Here is a tiny trained network, its code and every weight. The questions are about switching its units off for an input and a target symbol, where a switched-off unit gives its printed mean instead of its output.

import numpy as np


def w(rows, s, z=0):
    codes = np.array(rows[::2]) - 128.0
    scale = np.full(codes.shape[1], s)
    scale[-1] = z or s
    return codes * scale


def f(y):
    return y / 2 * (1 + np.tanh(0.7978845608 * (y + 0.044715 * y**3)))


def softmax(a):
    e = np.exp(a - a.max(-1, keepdims=True))
    return e / e.sum(-1, keepdims=True)


def log_softmax(a):
    a = a - a.max(-1, keepdims=True)
    return a - np.log(np.exp(a).sum(-1, keepdims=True))


def net(x, mask):
    ids = ['αβδεζηθξπτφψω'.index(c) for c in x.split()]
    T = len(ids)
    res = E[ids] + P[:T]
    q, k, v = (res @ M[0].T for M in (Q, K, V))
    z = softmax(np.where(np.tri(T) > 0, q @ k.T / 3**0.5, -1e9)) @ v
    res = res + np.where(mask[0], z, O[0][:, -1]) @ O[0][:, :-1]
    y = f(res @ A[0][:, :-1].T + A[0][:, -1])
    res = res + np.where(mask[1:13], y, B[0][:, -1]) @ B[0][:, :-1]
    return log_softmax(res[-1] @ U[:, :-1].T + U[:, -1])


Q, K, V, O, A, B = {}, {}, {}, {}, {}, {}
E = w([
[90,140,105,117,154],'α',
[73,97,118,228,96],'β',
[205,182,94,87,80],'δ',
[172,77,156,41,140],'ε',
[72,166,98,113,162],'ζ',
[65,122,56,80,172],'η',
[200,225,171,145,143],'θ',
[118,94,100,133,159],'ξ',
[98,51,18,128,177],'π',
[142,98,60,141,183],'τ',
[97,123,20,148,147],'φ',
[155,101,50,156,199],'ψ',
[120,100,252,196,95],'ω',
],0.019)
P = w([
[67,68,164,223,79],'0',
[94,101,100,187,123],'1',
[106,121,91,166,159],'2',
[124,132,86,145,181],'3',
[132,157,71,128,208],'4',
[137,174,61,102,220],'5',
[141,207,61,86,225],'6',
[165,198,65,76,241],'7',
[175,217,63,67,248],'8',
[166,254,63,44,245],'9',
[177,250,58,32,244],'10',
[181,250,52,39,252],'11',
],0.0066)
Q[0] = w([
[90,66,223,154,47],'H1',
[128,158,85,107,126],'H1',
[135,148,56,38,248],'H1',
],0.015)
K[0] = w([
[7,89,114,176,99],'H1',
[185,147,105,108,110],'H1',
[170,171,170,5,156],'H1',
],0.012)
V[0] = w([
[207,162,97,201,93],'H1',
[63,192,154,240,253],'H1',
[179,238,145,170,56],'H1',
],0.0071)
O[0] = w([
[148,183,152,150,228,217],'H1',
[36,129,168,246,117,10],'H1',
[92,130,183,99,235,136],'H1',
],0.011,0.0013)
A[0] = w([
[175,71,134,97,188,145],'N1',
[52,137,184,156,91,124],'N2',
[81,78,91,126,179,66],'N3',
[132,153,230,176,103,99],'N4',
[131,79,229,120,78,102],'N5',
[254,133,163,106,117,150],'N6',
[73,139,179,203,121,132],'N7',
[183,68,123,234,120,137],'N8',
[61,154,149,121,132,254],'N9',
[102,142,60,139,169,173],'N10',
[91,74,110,33,78,190],'N11',
[180,179,141,136,161,91],'N12',
],0.0097,0.006)
B[0] = w([
[146,197,103,159,45,226],'N1',
[199,106,109,112,57,168],'N2',
[80,124,207,114,143,182],'N3',
[58,178,121,108,150,161],'N4',
[179,192,163,87,157,134],'N5',
[64,171,131,149,158,210],'N6',
[197,147,121,141,148,210],'N7',
[118,168,76,147,254,175],'N8',
[142,114,109,214,22,202],'N9',
[109,221,152,127,71,254],'N10',
[117,142,42,186,126,231],'N11',
[42,54,148,139,82,175],'N12',
],0.0088,0.011)
U = w([
[141,89,170,118,77,150],'α',
[109,176,112,147,129,254],'β',
[144,199,178,23,161,128],'δ',
[231,145,86,61,125,125],'ε',
[151,112,188,115,38,90],'ζ',
[19,68,125,108,76,53],'η',
[76,140,211,148,129,108],'θ',
[128,57,132,114,171,208],'ξ',
[2,68,91,97,198,57],'π',
[118,105,108,109,215,79],'τ',
[80,202,103,131,124,67],'φ',
[124,128,103,112,250,3],'ψ',
[195,139,158,109,145,75],'ω',
],0.008,0.0072)

Each question gives the input, a string of symbols that net reads in full, and the target symbol t.
The units are the heads (3 rows each of Q, K, V and O) and the neurons (one row each of A and B). Each row of codes is followed by its name. A weight is (code - 128) times the scale printed after its matrix; where a second scale follows, it is the last column's (O, A, B and U).
mask holds one flag per unit, heads first, then neurons. A switched-off unit (its flag False) gives its mean, the last column of its rows in O or B, instead of its output. The means were averaged over made-up inputs and are rounded, as every weight is.
A unit's drop is (log p(t) with every unit on - log p(t) with that unit switched off) / (log p(t) with every unit on - log p(t) with every unit switched off).
The circuit of an input: a set's keep is (log p(t) with only the set's units on - log p(t) with every unit switched off) / (log p(t) with every unit on - log p(t) with every unit switched off). Starting from the 12 units with the biggest drops (on a tie, the unit counted first), units are removed one at a time, each time the one whose removal leaves the highest keep (on an exact tie, the one counted first), for as long as the keep stays at least 0.8.
circuit, biggest first: the units of the circuit, biggest drop first
top k neurons: the k neurons with the biggest drops, biggest first
drop when u is switched off: that unit's drop, to one decimal
input α ζ θ, target θ: circuit, biggest first : (H1; N12)
input ζ ζ ε ζ η α ζ ξ, target ε: circuit, biggest first : (H1)
input π α φ π, target π: circuit, biggest first : (H1; N1; N8)
input π ε β ε η θ ψ, target θ: circuit, biggest first : (H1; N3; N11)
input ε δ ε η δ π, target δ: circuit, biggest first : (H1; N3; N10)
input ε α δ ξ ζ ζ φ η φ, target δ: top 2 neurons : (N11; N9)
input α η π, target π: circuit, biggest first : (H1; N1; N8; N9)
input ψ η ξ η, target η: top 3 neurons : (N7; N1; N8)
input ζ θ φ η ψ η ζ π π α, target θ: circuit, biggest first : (H1; N11; N3)
input η θ φ, target θ: top 2 neurons : (N3; N11)
input π ξ ε, target ε: top 2 neurons : (N10; N12)
input β τ δ ψ β φ π δ, target δ: drop when H1 is switched off : 0.5
input τ η ζ ε α ψ π φ, target ε: drop when N3 is switched off : 0.1
input ψ α η θ η τ ζ, target θ: drop when H1 is switched off : 0.6
